[[  0  -1  -2  -2  -1  -1  -4   1   1  -2]
 [  1  20   4  -9 -29 -19  29  13 -34 -38]
 [  0  -3   1  -5  -1   1  -3  -1  -1  -1]
 [  0  -1   2   2   0  -1  -7   0  -4  -1]
 [ -2   1  -1  -1  -1   0  -5  -1  -1  -2]
 [  0   3   1  -3   4  -2   9  -2   0   5]
 [  2 -29 -10   6  12   3 -17 -11   2  -8]
 [  2  -1   4  -1   3  -1   0  -2  -3   2]
 [  1  -2   1   2   0  -1  -7   0  -2  -2]
 [ 36  11   1 -19 -15  -6  30  -4  -7   6]
 [  0   1  -1  -1   0   0  -2   0   1  -1]]: 6

[[  9  -2  -2   9  -9  -2  -5  -7  11   8   3]
 [ -1   1   2  -1   0   0   2   0   1   0  -1]
 [ -1   0   0   1   1   0  -1   0   1   0   0]
 [  4  -1   5  -4   2   2  -5  -5   5  -2   5]
 [ 19  -5 -35   1   0 -14 -17  -2 -31 -12  15]
 [ -6  11 -21   5  -1   5   7  -4  -3  16   4]
 [  7   7  12 -31  14 -15  -4  30 -12  11 -19]
 [  9  40   5 -16  28 -41 -32 -17 -16   5  19]
 [ 17  -5 -32   1   1 -11 -15  -2 -27 -11  13]
 [ -4   6 -12   2  -1   4   4  -1  -1   9   3]
 [-13   2   4 -15  13   1   7  10 -16 -11  -3]
 [ 22  -6 -41   0   0 -16 -19  -2 -36 -15  16]]: -3

[[ -1  -4  -3  -5  -3 -12  -4  -4   8   9   6  -3   7  -6  -4]
 [  3  -4   1 -10  -8 -13  -5  -7  -4  -4  -1   1  -2  -7  -8]
 [  5   5  -4  -5   7  -6  -1   7   9  14  10  -4  10   8  -3]
 [  3   8   0   6   9   6   3   9  -1  -1  -3   0  -1  13   4]
 [  2 -22  -3   4 -26   6   0 -25   0  -3   0  -3  -3 -32   1]
 [ -4  -3   7  14  -5  24   9  -6  -3  -7  -2   7  -6  -6   9]
 [ -2 -12   8 -10 -12 -11  -5 -15 -12 -14  -9   8 -12 -24  -9]
 [  0  22   4  -2  31  -7  -4  32  -3   0  -1   4   1  41  -3]
 [ -1 -17  -2   5 -22   8   1 -22 -11  -8  -5  -2  -7 -31   3]]: -3

[[-22  23  21   8  12  -7   1   6  -8  13  11  -8  -1 -12  -3  -4]
 [-15 -17 -11  14  41  17 -18  -8  -4 -19  12  20 -24 -18 -17 -16]
 [ -8  -8   0  -2  -5   4  -3 -18 -12 -10  -3   2   0  20 -16 -16]
 [ -9  21  -3   1   0 -14  -1  -8 -35  -4   1 -17  18  -3 -21 -16]
 [ -6   6   8 -13  21 -23  -3  12  11   7  -3   2 -34  -4  -1   8]
 [  6   4 -11   0 -24   3  15   8  -8  -4   1 -16  20   6  -6  -8]
 [ 19  17   3   2  -3 -26  12   5  14   8  -6 -10  38   3  -2   0]
 [ -4   4  -4   6 -17  10  -1  -9   9   8   4   2  11 -10   3 -17]
 [-11   7   7  -1  11  -3   9   3   8  -4  -4  -3 -21   4  -8   5]
 [ -4   1   1   4   3 -14  -5 -12 -19   4  -3   2   0   3  -9  -6]]: 5

[[-23   1   0  -1   0   5   1]
 [ 10   9   5   1   1  11   3]
 [ -8 -24   0  -2  -1 -12   0]
 [ 23 -16   1  -3   0 -23   1]
 [ 21 -41   1   3   1  21   1]
 [-46  11  -3  -1  -1  -2  -2]]: 1

[[  6 -11  -1  27 -28 -24   6   0  -4 -13   2  -2   3  -4]
 [ -8  -1   1 -29  26  41  18  -2   5   3   0   0  -5   4]
 [-44   3  -1  -3  -2 -11  20   1  -3 -33  -9   0   2  -2]
 [ 38   5   0  27  44  23 -17   0   0   5   2   1   0   1]
 [-14  -5  -1 -12  15   8 -21   0  -3  32  -3   0   1  -3]
 [ 23   4   0   8  -7 -22 -30   1  -2  29   8  -2   1  -1]
 [ 13   6   1 -15 -23 -26  -9   1  -2  10  10  -2   1  -3]]: -1

[[  4  16  -1  -1   8  -3  -1  10   1 -14]
 [ -1  -4  19   1   9  -4   1   0  -3  -6]
 [  4  -9  16  -3   6   9   2  19   1   3]
 [ -5   4   1  -2 -10   3  -1 -11  -3 -26]
 [  2   4  16   1 -11   2  -1   5  -2 -14]
 [ -5   9 -11  -4  -3   2   5  -7  -7   1]
 [  3 -14  -7   1  -1   0  -7  20  -3 -37]
 [ -2 -12  15   1  -9  -3  -3   2 -13  20]
 [  3 -31   9  -1  -1   3   2 -16   5  -6]]: 20

[[ -2  -4   3   1   5   4  -4  -3]
 [-14  25  16  -1 -25  -8   4  27]
 [-12 -28 -29   9  22  36 -12   5]
 [-25 -15  -6  13  17  36  -6  19]
 [ 21 -17  -5  -9   8  -4  -3 -28]
 [ 26   6   7 -23 -17 -20   0 -21]
 [ 23  15   6 -17 -21 -29   2 -14]
 [ 24   0   3 -17  -8 -15  -1 -21]
 [  6  27   1  -4 -28 -32  14   9]
 [ -3  20   7 -11 -28  -5   6  22]
 [ 19   4  17 -19 -13 -19   1 -23]
 [-26  -6  10  16  15  22  -7  16]]: -23
---
[-33 -25  -8 -21 -39 -40 -45] ⇒ -25
[ 20  35 -26  -8] ⇒ 35
[ 18   1 -38   2] ⇒ 1
[41 -1 11 13 36] ⇒ -1
[14 40 36  4 -2  5 24] ⇒ 40
[ -2 -23 -39  19 -25   4  -7] ⇒ -23
---
[-16  26   2   5  34  -4  27] ⇒ 27
[ 28 -37   6  21  -8 -18 -41] ⇒ -41
[18 16 20 12  8 33 31] ⇒ 31
[ 33 -23  -2 -31 -11   3  -3] ⇒ -3
[ -1  21  28  46  37  16 -22] ⇒ -22
[ 0  4 34 14 -3 10] ⇒ 10
---
array([218, 140,  83,  12])
218, 12

array([[ 26, -48, -10,  16],
       [-18,  25,  -7, -19]])
26, -48

array([[ 11,  48, -28,  26,  37,  13],
       [ 21,  38,  26,  24,  23,  16]])
48, -28

array([ 10, 237,  28,  32])
237, 10

array([[70, 18, 45, 51],
       [77, 27, 19, 32]])
77, 18

array([[7766, 6922, 6818, 6054, 4973, 5803, 7462],
       [6323, 6630, 3463, 4372, 7452, 9375, 2904],
       [8830, 6420, 5656, 4998, 4376, 5176, 7987]])
9375, 2904

array([[124,  90,  59, 149, 120,  70],
       [125, 143, 130,  62, 123, 176],
       [123, 111, 129, 234, 119,   9]])
234, 9

array([[45, 21, 46, 45],
       [45, 86, 44, 46],
       [47, 27, 48, 42]])
86, 21
---
5275  6262  9908  4399  5774  7652  1651 -> 4399, 9908

 58  244  163   94  217  137  209 -> 94, 244

62  76  32  59  68
39  28  60  39  33
34  49  10  94  83
-> 60, 94

9285  2454  6472  4213  5704 -> 6472, 9285

244   62  135  127  136  162  163 -> 127, 244

-243    29   698   724  -710 -> 698, 724

722  272  247  558  839  467  847 -> 558, 847

151  106  106  205   58 -> 106, 205

144  204   62  168  142 -> 62, 204

10  98  27  63  33 -> 27, 98
